Here is a tiny trained network, its code and every weight. The questions are about switching its units off for an input and a class, where a switched-off unit gives its printed mean instead of its output.

import numpy as np


def w(rows, s, z=0):
    codes = np.array(rows[::2]) - 128.0
    scale = np.full(codes.shape[1], s)
    scale[-1] = z or s
    return codes * scale


def f(y):
    return y / 2 * (1 + np.tanh(0.7978845608 * (y + 0.044715 * y**3)))


def log_softmax(a):
    a = a - a.max(-1, keepdims=True)
    return a - np.log(np.exp(a).sum(-1, keepdims=True))


def net(x, mask):
    res = np.array(x, float).reshape(1, 6) / 4 @ E
    y = f(res @ A[0][:, :-1].T + A[0][:, -1])
    res = res + np.where(mask, y, B[0][:, -1]) @ B[0][:, :-1]
    return log_softmax(res[-1] @ U[:, :-1].T + U[:, -1])


A, B = {}, {}
E = w([
[125,214,81,31],'x0',
[129,128,130,126],'x1',
[111,123,84,154],'x2',
[130,129,136,123],'x3',
[21,144,170,130],'x4',
[147,248,154,200],'x5',
],0.017)
A[0] = w([
[82,160,145,99,105],'N0',
[232,25,76,104,254],'N1',
[137,14,108,148,217],'N2',
[221,187,76,49,153],'N3',
[174,140,85,31,139],'N4',
[114,124,185,18,107],'N5',
[64,96,149,158,156],'N6',
[214,170,129,188,171],'N7',
[23,189,169,126,106],'N8',
[51,182,162,169,128],'N9',
[85,190,119,174,124],'N10',
[52,69,100,55,216],'N11',
[24,81,230,110,147],'N12',
[188,96,189,137,122],'N13',
[169,230,140,105,115],'N14',
[84,239,56,25,125],'N15',
[112,112,83,3,137],'N16',
],0.012,0.0083)
B[0] = w([
[97,149,135,100,164],'N0',
[229,136,169,55,251],'N1',
[162,110,194,94,229],'N2',
[157,163,65,127,223],'N3',
[128,106,82,97,201],'N4',
[111,111,120,117,180],'N5',
[97,102,180,138,185],'N6',
[173,199,97,210,212],'N7',
[95,163,155,74,216],'N8',
[124,164,192,120,210],'N9',
[143,164,152,110,194],'N10',
[82,5,109,104,229],'N11',
[100,90,161,151,227],'N12',
[147,121,142,149,168],'N13',
[138,182,118,134,213],'N14',
[139,161,118,19,252],'N15',
[122,89,79,118,213],'N16',
],0.014,0.019)
U = w([
[150,146,216,27,252],'0',
[51,51,206,143,148],'1',
[158,89,75,78,11],'2',
[6,80,105,63,18],'3',
[183,141,163,228,202],'4',
[49,165,241,192,74],'5',
[122,184,54,130,91],'6',
],0.013,0.0035)

Each question gives the input, the list of numbers given to net, and the class t.
The units are the neurons (one row each of A and B). Each row of codes is followed by its name. A weight is (code - 128) times the scale printed after its matrix; where a second scale follows, it is the last column's (A, B and U).
mask holds one flag per neuron, in row order. A switched-off neuron (its flag False) gives its mean, the last column of its row in B, instead of its output. The means were averaged over made-up inputs and are rounded, as every weight is.
A unit's drop is (log p(t) with every unit on - log p(t) with that unit switched off) / (log p(t) with every unit on - log p(t) with every unit switched off).
The circuit of an input: a set's keep is (log p(t) with only the set's units on - log p(t) with every unit switched off) / (log p(t) with every unit on - log p(t) with every unit switched off). Starting from the 12 units with the biggest drops (on a tie, the unit counted first), units are removed one at a time, each time the one whose removal leaves the highest keep (on an exact tie, the one counted first), for as long as the keep stays at least 0.8.
units of the circuit, in order: the units of the circuit, biggest drop first
k most important neurons: the k neurons with the biggest drops, biggest first
drop when u is switched off: that unit's drop, to one decimal
input [0,2,-8,2,0,7], class 4: units of the circuit, in order => (N7 N15)
input [-5,-7,-6,-6,1,-5], class 1: units of the circuit, in order => (N15 N12)
input [1,-8,3,0,6,-8], class 3: most important neuron => (N16)
input [1,-1,7,-2,0,-7], class 2: units of the circuit, in order => (N1 N11 N16)
input [-7,5,6,0,1,-6], class 1: 4 most important neurons => (N15 N11 N12 N6)
input [0,-5,5,1,-4,6], class 4: 2 most important neurons => (N15 N7)
input [-7,7,-3,-7,-6,2], class 4: 2 most important neurons => (N7 N15)
input [-8,3,2,1,-8,2], class 4: 2 most important neurons => (N7 N15)
input [0,0,-3,-2,8,-4], class 1: 2 most important neurons => (N12 N15)
input [-8,-2,-6,8,-7,3], class 4: drop when N7 is switched off => 0.2
input [0,6,-5,-1,1,-6], class 1: drop when N11 is switched off => 0.2
input [-5,6,0,-4,0,5], class 4: drop when N7 is switched off => 0.1
input [-2,3,2,2,5,4], class 5: drop when N14 is switched off => 0.0
input [1,-7,4,-8,-7,8], class 6: most important neuron => (N3)
